Here is a tiny trained network, its code and every weight. The questions are about switching its units off for an input and a class, where a switched-off unit gives its printed mean instead of its output.

import numpy as np


def w(rows, s, z=0):
    codes = np.array(rows[::2]) - 128.0
    scale = np.full(codes.shape[1], s)
    scale[-1] = z or s
    return codes * scale


def norm(h):
    return h / np.sqrt((h * h).mean(-1, keepdims=True) + 1e-5)


def f(y):
    return y / 2 * (1 + np.tanh(0.7978845608 * (y + 0.044715 * y**3)))


def log_softmax(a):
    a = a - a.max(-1, keepdims=True)
    return a - np.log(np.exp(a).sum(-1, keepdims=True))


def net(x, mask):
    res = np.array(x, float).reshape(1, 3) / 4 @ E
    u = 0
    for l in range(3):
        y = f(norm(res) @ A[l][:, :-1].T + A[l][:, -1])
        res = res + np.where(mask[u : u + 14], y, B[l][:, -1]) @ B[l][:, :-1]
        u += 14
    return log_softmax(norm(res)[-1] @ U[:, :-1].T + U[:, -1])


A, B = {}, {}
E = w([
[16,20,237],'x0',
[251,25,152],'x1',
[84,45,3],'x2',
],0.0034)
A[0] = w([
[126,125,146,97],'0.n0',
[110,163,135,125],'0.n1',
[105,73,31,2],'0.n2',
[117,176,57,116],'0.n3',
[167,176,240,198],'0.n4',
[222,90,120,82],'0.n5',
[107,100,123,94],'0.n6',
[116,141,131,115],'0.n7',
[40,152,133,175],'0.n8',
[221,47,171,181],'0.n9',
[159,250,168,74],'0.n10',
[70,51,209,165],'0.n11',
[146,207,181,142],'0.n12',
[185,61,163,146],'0.n13',
],0.011,0.009)
B[0] = w([
[114,99,154,116],'0.n0',
[140,153,110,136],'0.n1',
[177,211,153,130],'0.n2',
[137,77,77,157],'0.n3',
[204,123,253,253],'0.n4',
[178,212,125,148],'0.n5',
[121,136,107,120],'0.n6',
[133,124,132,123],'0.n7',
[189,195,99,202],'0.n8',
[239,40,120,235],'0.n9',
[140,251,47,177],'0.n10',
[19,79,176,238],'0.n11',
[179,232,102,188],'0.n12',
[142,69,48,185],'0.n13',
],0.0067,0.0072)
A[1] = w([
[127,128,127,128],'1.n0',
[127,127,124,121],'1.n1',
[131,124,125,116],'1.n2',
[138,189,251,85],'1.n3',
[135,149,142,85],'1.n4',
[39,188,135,98],'1.n5',
[20,125,80,1],'1.n6',
[124,132,127,130],'1.n7',
[81,99,180,25],'1.n8',
[130,127,130,127],'1.n9',
[124,129,125,127],'1.n10',
[90,121,108,83],'1.n11',
[128,131,116,103],'1.n12',
[50,78,211,38],'1.n13',
],0.014,0.0084)
B[1] = w([
[128,125,129,127],'1.n0',
[130,120,130,121],'1.n1',
[132,128,127,119],'1.n2',
[2,76,5,253],'1.n3',
[136,134,119,108],'1.n4',
[134,97,224,183],'1.n5',
[195,218,238,155],'1.n6',
[126,121,131,128],'1.n7',
[164,179,97,133],'1.n8',
[128,132,127,128],'1.n9',
[129,120,128,125],'1.n10',
[140,105,144,112],'1.n11',
[128,108,130,109],'1.n12',
[200,219,69,203],'1.n13',
],0.0083,0.004)
A[2] = w([
[134,121,162,46],'2.n0',
[130,141,152,99],'2.n1',
[67,175,76,92],'2.n2',
[142,148,154,126],'2.n3',
[167,161,141,37],'2.n4',
[172,123,250,106],'2.n5',
[113,115,148,185],'2.n6',
[128,78,154,33],'2.n7',
[116,152,156,115],'2.n8',
[163,147,134,59],'2.n9',
[41,161,176,53],'2.n10',
[116,56,168,2],'2.n11',
[80,138,103,73],'2.n12',
[103,108,105,60],'2.n13',
],0.019,0.0056)
B[2] = w([
[113,133,144,121],'2.n0',
[129,173,135,129],'2.n1',
[46,104,79,206],'2.n2',
[149,164,138,153],'2.n3',
[182,133,164,150],'2.n4',
[158,202,254,253],'2.n5',
[102,140,138,162],'2.n6',
[90,105,149,153],'2.n7',
[126,154,111,147],'2.n8',
[186,117,160,139],'2.n9',
[68,198,223,196],'2.n10',
[73,22,156,175],'2.n11',
[94,100,133,138],'2.n12',
[116,172,141,122],'2.n13',
],0.0086,0.0064)
U = w([
[141,247,74,142],'0',
[62,122,23,186],'1',
[236,160,163,129],'2',
[206,75,42,2],'3',
[2,168,140,140],'4',
[108,214,208,162],'5',
[126,73,230,94],'6',
[80,22,115,146],'7',
],0.028,0.0033)

Each question gives the input, the list of numbers given to net, and the class t.
The units are the neurons (one row each of A and B). Each row of codes is followed by its name. A weight is (code - 128) times the scale printed after its matrix; where a second scale follows, it is the last column's (A, B and U).
mask holds one flag per neuron, layer by layer. A switched-off neuron (its flag False) gives its mean, the last column of its row in B, instead of its output. The means were averaged over made-up inputs and are rounded, as every weight is.
A unit's drop is (log p(t) with every unit on - log p(t) with that unit switched off) / (log p(t) with every unit on - log p(t) with every unit switched off).
The circuit of an input: a set's keep is (log p(t) with only the set's units on - log p(t) with every unit switched off) / (log p(t) with every unit on - log p(t) with every unit switched off). Starting from the 12 units with the biggest drops (on a tie, the unit counted first), units are removed one at a time, each time the one whose removal leaves the highest keep (on an exact tie, the one counted first), for as long as the keep stays at least 0.8.
circuit, biggest first: the units of the circuit, biggest drop first
unit that matters most: the unit with the biggest drop
k most important neurons: the k neurons with the biggest drops, biggest first
top k neurons in layer l: the k neurons of layer l with the biggest drops, biggest first
input [-8,0,-4], class 0: top 3 neurons in layer 0 => 0.n9, 0.n10, 0.n13
input [2,-7,-2], class 4: circuit, biggest first => 1.n3
input [-8,-7,2], class 1: circuit, biggest first => 0.n4, 2.n5
input [6,-8,2], class 5: circuit, biggest first => 0.n4, 1.n6
input [4,6,2], class 7: 2 most important neurons => 0.n13, 0.n4
input [0,6,6], class 3: 3 most important neurons => 0.n4, 0.n11, 0.n5
input [1,2,-4], class 6: top 2 neurons in layer 0 => 0.n4, 0.n8
input [4,-5,5], class 5: top 2 neurons in layer 0 => 0.n4, 0.n9
input [-1,-3,-7], class 0: 3 most important neurons => 0.n12, 0.n10, 1.n3
input [4,1,1], class 7: top 2 neurons in layer 1 => 1.n6, 1.n5
input [-4,5,1], class 3: 2 most important neurons => 0.n4, 0.n13
input [-4,7,3], class 3: 3 most important neurons => 0.n4, 2.n5, 0.n13
input [0,6,8], class 3: 2 most important neurons => 0.n11, 0.n4
input [-5,-4,6], class 1: 3 most important neurons => 0.n11, 0.n9, 0.n4
input [-1,4,4], class 3: top 2 neurons in layer 0 => 0.n4, 0.n11
input [-5,-7,5], class 1: unit that matters most => 0.n11
input [-2,1,6], class 3: 3 most important neurons => 0.n4, 0.n11, 1.n3
input [2,-6,-1], class 4: 4 most important neurons => 1.n3, 0.n9, 2.n10, 1.n5
input [7,2,3], class 7: 2 most important neurons => 0.n4, 2.n5
input [-2,-2,-5], class 0: top 3 neurons in layer 0 => 0.n10, 0.n12, 0.n11
input [-6,3,3], class 3: 2 most important neurons => 0.n4, 2.n5
input [-3,-4,1], class 1: most important neuron => 0.n4
input [-5,5,4], class 3: 2 most important neurons => 0.n4, 2.n5
input [-2,1,-8], class 2: top 3 neurons in layer 0 => 0.n4, 0.n11, 0.n10
input [7,-3,0], class 4: 2 most important neurons => 1.n3, 0.n11
input [0,3,1], class 3: top 3 neurons in layer 0 => 0.n13, 0.n4, 0.n5
input [7,6,1], class 7: unit that matters most => 0.n13
input [6,6,3], class 7: top 2 neurons in layer 0 => 0.n4, 0.n13
